Here is a tiny trained network, its code and every weight. The questions are about switching its units off for an input and a target symbol, where a switched-off unit gives its printed mean instead of its output.

import numpy as np


def w(rows, s, z=0):
    codes = np.array(rows[::2]) - 128.0
    scale = np.full(codes.shape[1], s)
    scale[-1] = z or s
    return codes * scale


def f(y):
    return np.maximum(y, 0)


def softmax(a):
    e = np.exp(a - a.max(-1, keepdims=True))
    return e / e.sum(-1, keepdims=True)


def log_softmax(a):
    a = a - a.max(-1, keepdims=True)
    return a - np.log(np.exp(a).sum(-1, keepdims=True))


def net(x, mask):
    ids = ['αβγελμξπστφψω'.index(c) for c in x.split()]
    T = len(ids)
    res = E[ids] + P[:T]
    u = 0
    for l in range(2):
        q, k, v = (res @ M[l].T for M in (Q, K, V))
        z = softmax(np.where(np.tri(T) > 0, q @ k.T / 2**0.5, -1e9)) @ v
        res = res + np.where(mask[u], z, O[l][:, -1]) @ O[l][:, :-1]
        u += 1
        y = f(res @ A[l][:, :-1].T + A[l][:, -1])
        res = res + np.where(mask[u : u + 12], y, B[l][:, -1]) @ B[l][:, :-1]
        u += 12
    return log_softmax(res[-1] @ U[:, :-1].T + U[:, -1])


Q, K, V, O, A, B = {}, {}, {}, {}, {}, {}
E = w([
[91,87,146,213,113,114,36],'α',
[141,198,154,170,231,123,78],'β',
[196,134,146,189,100,232,137],'γ',
[88,158,180,71,134,81,85],'ε',
[23,69,152,61,142,156,251],'λ',
[182,153,100,44,44,172,113],'μ',
[85,66,140,156,107,35,122],'ξ',
[81,97,81,80,98,165,51],'π',
[82,190,83,128,138,154,164],'σ',
[209,215,155,107,141,104,171],'τ',
[184,67,106,46,144,62,127],'φ',
[194,134,40,156,113,73,95],'ψ',
[79,155,211,144,45,140,147],'ω',
],0.011)
P = w([
[167,18,228,55,115,234,35],'0',
[79,67,165,67,67,186,115],'1',
[54,107,128,98,93,121,162],'2',
[22,139,98,121,89,72,165],'3',
[27,156,100,118,93,42,180],'4',
[21,176,79,128,109,19,178],'5',
[33,186,92,134,116,3,172],'6',
],0.0028)
Q[0] = w([
[99,74,103,80,100,4,87],'L0H1',
[29,135,124,44,74,50,115],'L0H1',
],0.013)
K[0] = w([
[79,2,39,122,92,115,200],'L0H1',
[8,105,61,65,84,117,249],'L0H1',
],0.0094)
V[0] = w([
[60,151,232,106,180,206,210],'L0H1',
[137,125,59,137,95,220,1],'L0H1',
],0.0056)
O[0] = w([
[149,255,192,126,247,228,76,249],'L0H1',
[117,141,93,144,26,37,18,167],'L0H1',
],0.0058,0.0012)
A[0] = w([
[109,42,160,89,130,170,88,159],'L0N1',
[121,38,151,92,112,29,151,88],'L0N2',
[71,105,50,211,92,119,177,186],'L0N3',
[109,140,179,136,185,89,37,128],'L0N4',
[130,106,175,238,30,143,116,175],'L0N5',
[84,243,129,182,139,155,186,252],'L0N6',
[143,158,52,126,87,75,105,147],'L0N7',
[214,172,128,112,158,180,127,171],'L0N8',
[59,168,109,180,96,139,198,170],'L0N9',
[178,43,87,230,65,76,88,143],'L0N10',
[133,162,100,103,42,115,52,155],'L0N11',
[129,66,113,138,156,255,120,205],'L0N12',
],0.0063,0.0026)
B[0] = w([
[46,107,94,84,145,156,175,194],'L0N1',
[135,60,125,112,126,3,184,195],'L0N2',
[80,118,136,122,190,237,143,183],'L0N3',
[75,183,134,177,159,81,132,211],'L0N4',
[110,146,214,218,109,177,121,181],'L0N5',
[227,138,140,108,169,128,66,254],'L0N6',
[196,159,34,146,125,121,115,192],'L0N7',
[201,203,154,161,120,110,174,169],'L0N8',
[140,40,135,73,141,186,38,179],'L0N9',
[88,159,104,162,233,148,207,193],'L0N10',
[119,152,48,138,60,120,110,233],'L0N11',
[176,99,63,202,102,154,96,170],'L0N12',
],0.0064,0.004)
Q[1] = w([
[161,254,119,112,135,127,66],'L1H1',
[185,187,221,165,207,86,76],'L1H1',
],0.007)
K[1] = w([
[154,156,168,112,179,140,162],'L1H1',
[140,131,112,168,255,178,147],'L1H1',
],0.01)
V[1] = w([
[115,128,111,33,138,223,156],'L1H1',
[94,139,98,112,253,209,139],'L1H1',
],0.0049)
O[1] = w([
[182,23,74,113,83,92,24,203],'L1H1',
[110,19,70,186,251,3,59,250],'L1H1',
],0.0048,0.0015)
A[1] = w([
[53,183,209,78,62,188,111,151],'L1N1',
[37,44,213,201,135,118,94,142],'L1N2',
[181,195,92,181,185,126,95,2],'L1N3',
[157,242,239,172,136,160,134,68],'L1N4',
[135,86,155,143,163,8,177,129],'L1N5',
[97,50,139,154,51,192,114,140],'L1N6',
[114,47,75,70,143,132,80,18],'L1N7',
[216,160,78,192,49,182,196,154],'L1N8',
[45,56,171,214,162,186,179,180],'L1N9',
[133,126,132,105,89,254,117,235],'L1N10',
[232,130,188,73,172,135,220,87],'L1N11',
[22,156,180,92,174,74,129,112],'L1N12',
],0.0065,0.0027)
B[1] = w([
[79,205,103,18,178,76,173,225],'L1N1',
[155,210,125,51,150,204,129,211],'L1N2',
[80,74,152,163,158,164,192,195],'L1N3',
[65,73,220,144,108,66,169,213],'L1N4',
[139,59,163,110,130,227,101,234],'L1N5',
[74,103,204,188,74,107,119,194],'L1N6',
[90,113,211,150,80,23,158,193],'L1N7',
[172,138,78,137,84,105,253,175],'L1N8',
[126,196,131,127,23,179,97,193],'L1N9',
[222,83,153,130,116,115,32,231],'L1N10',
[134,233,106,172,149,27,90,170],'L1N11',
[118,116,44,153,119,203,154,252],'L1N12',
],0.0069,0.0038)
U = w([
[93,47,145,92,123,248,220,120],'α',
[97,210,107,192,119,190,123,54],'β',
[147,8,166,49,120,83,203,142],'γ',
[253,111,91,114,173,186,6,254],'ε',
[61,219,63,12,183,112,150,190],'λ',
[229,168,89,55,82,152,127,63],'μ',
[121,139,242,80,87,124,82,81],'ξ',
[57,86,168,223,200,95,146,107],'π',
[167,101,170,199,80,148,163,132],'σ',
[163,200,151,160,128,54,165,100],'τ',
[127,126,45,170,158,144,217,90],'φ',
[67,89,109,196,62,42,58,155],'ψ',
[140,125,131,132,122,141,127,36],'ω',
],0.0063,0.0041)

Each question gives the input, a string of symbols that net reads in full, and the target symbol t.
The units are the heads (2 rows each of Q, K, V and O) and the neurons (one row each of A and B). Each row of codes is followed by its name. A weight is (code - 128) times the scale printed after its matrix; where a second scale follows, it is the last column's (O, A, B and U).
mask holds one flag per unit, layer by layer, with each layer's heads first. A switched-off unit (its flag False) gives its mean, the last column of its rows in O or B, instead of its output. The means were averaged over made-up inputs and are rounded, as every weight is.
A unit's drop is (log p(t) with every unit on - log p(t) with that unit switched off) / (log p(t) with every unit on - log p(t) with every unit switched off).
The circuit of an input: a set's keep is (log p(t) with only the set's units on - log p(t) with every unit switched off) / (log p(t) with every unit on - log p(t) with every unit switched off). Starting from the 12 units with the biggest drops (on a tie, the unit counted first), units are removed one at a time, each time the one whose removal leaves the highest keep (on an exact tie, the one counted first), for as long as the keep stays at least 0.8.
units of the circuit, in order: the units of the circuit, biggest drop first
unit that matters most: the unit with the biggest drop
top k neurons: the k neurons with the biggest drops, biggest first
top k neurons in layer l: the k neurons of layer l with the biggest drops, biggest first
drop of u: that unit's drop, to one decimal
input φ τ ε λ π ξ ε, target π: units of the circuit, in order -> [L0H1; L1N3; L0N4; L1H1]
input π β φ, target γ: units of the circuit, in order -> [L0N2; L0H1]
input π ε ε σ, target ε: unit that matters most -> L0N6
input ε ε π α ω, target ξ: top 2 neurons in layer 0 -> [L0N5; L0N9]
input π λ ε ε, target π: top 2 neurons in layer 1 -> [L1N3; L1N4]
input λ α ε, target ε: units of the circuit, in order -> [L1H1; L0H1]
input β λ ε ε ω, target ε: units of the circuit, in order -> [L0H1; L1H1; L0N6]
input ε ω ε σ λ γ, target ε: units of the circuit, in order -> [L1H1; L0H1; L0N6]
input ω ε π φ, target γ: top 2 neurons -> [L0N2; L1N5]
input μ β α π, target ψ: top 2 neurons -> [L1N6; L1N2]
input ε ε π τ π μ, target μ: top 3 neurons -> [L1N8; L0N11; L0N7]
input μ β β, target π: top 3 neurons -> [L1N4; L1N3; L0N4]
input π π ε ε ε, target λ: top 2 neurons -> [L1N1; L0N11]
input π π ξ α ε σ, target ε: top 2 neurons -> [L0N9; L0N6]
input λ μ α, target ε: top 2 neurons in layer 1 -> [L1N2; L1N4]
input σ γ ε β ε ξ, target α: top neuron -> [L1N5]
input ε π μ, target μ: top 2 neurons in layer 1 -> [L1N8; L1N10]
input ε π ε ε β, target π: top 2 neurons -> [L1N4; L1N3]
input τ β φ ξ ε ε ψ, target φ: top 2 neurons in layer 0 -> [L0N7; L0N10]
input ω ε ξ φ α, target β: unit that matters most -> L1N9
input π σ ω μ ω ω, target ξ: top 3 neurons in layer 0 -> [L0N5; L0N9; L0N10]
input τ σ φ λ π, target ε: top 2 neurons in layer 0 -> [L0N12; L0N10]
input σ π λ ε φ, target ε: drop of L1N4 -> 0.2
input ε ε π σ ψ, target φ: drop of L1N3 -> 0.1
